Here is a tiny trained network, its code and every weight. The questions are about switching its units off for an input and a target symbol, where a switched-off unit gives its printed mean instead of its output.

import numpy as np


def w(rows, s, z=0):
    codes = np.array(rows[::2]) - 128.0
    scale = np.full(codes.shape[1], s)
    scale[-1] = z or s
    return codes * scale


def f(y):
    return np.maximum(y, 0)


def softmax(a):
    e = np.exp(a - a.max(-1, keepdims=True))
    return e / e.sum(-1, keepdims=True)


def log_softmax(a):
    a = a - a.max(-1, keepdims=True)
    return a - np.log(np.exp(a).sum(-1, keepdims=True))


def net(x, mask):
    ids = ['ΓΔΞΣΩβεζηθμπφ'.index(c) for c in x.split()]
    T = len(ids)
    res = E[ids] + P[:T]
    u = 0
    for l in range(3):
        q, k, v = (res @ M[l].T for M in (Q, K, V))
        z = softmax(np.where(np.tri(T) > 0, q @ k.T / 3**0.5, -1e9)) @ v
        res = res + np.where(mask[u], z, O[l][:, -1]) @ O[l][:, :-1]
        u += 1
        y = f(res @ A[l][:, :-1].T + A[l][:, -1])
        res = res + np.where(mask[u : u + 4], y, B[l][:, -1]) @ B[l][:, :-1]
        u += 4
    return log_softmax(res[-1] @ U[:, :-1].T + U[:, -1])


Q, K, V, O, A, B = {}, {}, {}, {}, {}, {}
E = w([
[179,216,2],'Γ',
[132,145,125],'Δ',
[134,151,120],'Ξ',
[182,44,247],'Σ',
[154,173,74],'Ω',
[122,102,172],'β',
[79,141,138],'ε',
[72,138,147],'ζ',
[122,123,159],'η',
[91,142,126],'θ',
[89,120,155],'μ',
[135,145,116],'π',
[124,131,146],'φ',
],0.011)
P = w([
[108,113,119],'0',
[128,177,145],'1',
[253,107,141],'2',
[82,142,137],'3',
[108,71,102],'4',
[137,181,172],'5',
[188,86,117],'6',
[114,171,143],'7',
[91,86,82],'8',
[161,176,144],'9',
[149,93,93],'10',
],0.018)
Q[0] = w([
[13,53,130],'L0H0',
[126,119,76],'L0H0',
[187,43,2],'L0H0',
],0.0068)
K[0] = w([
[123,230,190],'L0H0',
[165,119,12],'L0H0',
[69,187,114],'L0H0',
],0.011)
V[0] = w([
[39,22,238],'L0H0',
[162,185,136],'L0H0',
[126,157,253],'L0H0',
],0.0056)
O[0] = w([
[205,204,2,238],'L0H0',
[190,163,218,134],'L0H0',
[122,191,25,252],'L0H0',
],0.0079,0.002)
A[0] = w([
[141,127,180,255],'L0N0',
[203,56,92,153],'L0N1',
[121,254,37,128],'L0N2',
[162,42,176,71],'L0N3',
],0.0099,0.0053)
B[0] = w([
[175,196,155,253],'L0N0',
[83,109,38,242],'L0N1',
[108,96,254,253],'L0N2',
[45,180,133,176],'L0N3',
],0.0076,0.0053)
Q[1] = w([
[167,161,47],'L1H0',
[208,142,252],'L1H0',
[253,124,106],'L1H0',
],0.0053)
K[1] = w([
[78,132,113],'L1H0',
[133,145,255],'L1H0',
[76,222,219],'L1H0',
],0.0065)
V[1] = w([
[221,108,35],'L1H0',
[221,222,124],'L1H0',
[86,3,163],'L1H0',
],0.0045)
O[1] = w([
[47,158,165,56],'L1H0',
[128,69,204,253],'L1H0',
[169,253,94,21],'L1H0',
],0.0052,0.002)
A[1] = w([
[25,109,122,219],'L1N0',
[16,144,101,86],'L1N1',
[132,195,215,169],'L1N2',
[65,2,88,251],'L1N3',
],0.0082,0.0029)
B[1] = w([
[156,181,24,194],'L1N0',
[49,60,115,161],'L1N1',
[83,155,254,253],'L1N2',
[204,20,124,223],'L1N3',
],0.0065,0.0059)
Q[2] = w([
[237,181,154],'L2H0',
[21,37,90],'L2H0',
[2,184,131],'L2H0',
],0.0091)
K[2] = w([
[34,58,2],'L2H0',
[193,244,179],'L2H0',
[202,36,194],'L2H0',
],0.0099)
V[2] = w([
[251,61,134],'L2H0',
[74,83,135],'L2H0',
[186,66,190],'L2H0',
],0.016)
O[2] = w([
[254,104,141,179],'L2H0',
[104,223,45,164],'L2H0',
[191,166,176,255],'L2H0',
],0.0096,0.0058)
A[2] = w([
[102,161,8,195],'L2N0',
[22,73,93,111],'L2N1',
[80,255,174,86],'L2N2',
[186,196,157,252],'L2N3',
],0.0087,0.0042)
B[2] = w([
[58,148,37,160],'L2N0',
[150,225,81,154],'L2N1',
[214,31,182,202],'L2N2',
[2,153,95,251],'L2N3',
],0.0071,0.012)
U = w([
[110,151,100,69],'Γ',
[153,82,95,159],'Δ',
[141,109,116,63],'Ξ',
[249,52,120,107],'Σ',
[156,250,90,69],'Ω',
[152,114,107,84],'β',
[162,123,107,61],'ε',
[144,108,115,69],'ζ',
[153,205,94,236],'η',
[112,123,185,192],'θ',
[160,164,141,253],'μ',
[142,106,115,62],'π',
[111,184,98,15],'φ',
],0.012,0.0056)

Each question gives the input, a string of symbols that net reads in full, and the target symbol t.
The units are the heads (3 rows each of Q, K, V and O) and the neurons (one row each of A and B). Each row of codes is followed by its name. A weight is (code - 128) times the scale printed after its matrix; where a second scale follows, it is the last column's (O, A, B and U).
mask holds one flag per unit, layer by layer, with each layer's heads first. A switched-off unit (its flag False) gives its mean, the last column of its rows in O or B, instead of its output. The means were averaged over made-up inputs and are rounded, as every weight is.
A unit's drop is (log p(t) with every unit on - log p(t) with that unit switched off) / (log p(t) with every unit on - log p(t) with every unit switched off).
The circuit of an input: a set's keep is (log p(t) with only the set's units on - log p(t) with every unit switched off) / (log p(t) with every unit on - log p(t) with every unit switched off). Starting from the 12 units with the biggest drops (on a tie, the unit counted first), units are removed one at a time, each time the one whose removal leaves the highest keep (on an exact tie, the one counted first), for as long as the keep stays at least 0.8.
units of the circuit, in order: the units of the circuit, biggest drop first
most important unit: the unit with the biggest drop
top k neurons: the k neurons with the biggest drops, biggest first
top k neurons in layer l: the k neurons of layer l with the biggest drops, biggest first
input Σ φ Σ θ, target θ: top 4 neurons : L0N1, L0N2, L2N2, L1N2
input β π β ε φ Σ Σ ζ Δ, target Σ: most important unit : L0N0
input Δ μ ε Ω Σ Σ Σ θ β, target Σ: top 3 neurons : L0N0, L1N1, L2N3
input ζ Γ μ ζ Σ β π θ, target θ: top 3 neurons : L0N3, L0N2, L2N2
input η Ω Σ Σ β Ω ε, target Σ: top 2 neurons in layer 1 : L1N2, L1N3
input ε Σ Σ Ω θ Σ Σ Σ ε μ, target θ: top 3 neurons : L0N2, L1N2, L2N2
input Ω Σ Σ Σ Δ η, target θ: top 3 neurons : L0N2, L1N2, L2N3
input φ ε Γ Ξ, target θ: top 2 neurons : L0N1, L1N2
input Γ β β, target θ: units of the circuit, in order : L0H0, L0N3
input ζ η Σ Γ Σ Γ Σ β Σ Σ, target Ω: units of the circuit, in order : L0N1, L2H0, L0H0
input μ μ Σ Σ Σ Σ ε Σ μ Ω, target θ: units of the circuit, in order : L0N2, L1N2
input ζ Δ μ Σ β β φ Σ Γ μ Ω, target Σ: units of the circuit, in order : L2N3, L2H0, L0N0
input Γ μ η, target θ: units of the circuit, in order : L0H0, L0N3
input β Σ π Γ β Σ Σ β Ω μ, target θ: units of the circuit, in order : L0N2, L1N2, L0N1
input ε Σ Σ β Σ, target Σ: top 3 neurons : L0N3, L0N1, L0N0
input Σ Γ Σ β μ β Γ π, target θ: top 2 neurons : L0N2, L2N2
input Γ β Σ, target θ: top 3 neurons : L0N3, L0N0, L1N3
input θ ε μ μ ζ π θ, target η: units of the circuit, in order : L2H0, L2N1, L1N1
input μ μ π, target η: top 2 neurons in layer 0 : L0N0, L0N2
input Σ φ Σ Σ Ω Σ Γ β ζ, target Σ: top 2 neurons in layer 1 : L1N1, L1N3
input Σ Γ Σ Σ π Σ β Σ ζ μ Ω, target Σ: top 2 neurons : L0N2, L0N3
input β μ Ξ θ Σ Δ, target θ: top 2 neurons in layer 0 : L0N2, L0N3
input Σ β η Σ φ β π, target Σ: top 2 neurons : L1N3, L0N2
input μ θ φ Σ Σ Σ μ β ε, target Σ: units of the circuit, in order : L2H0
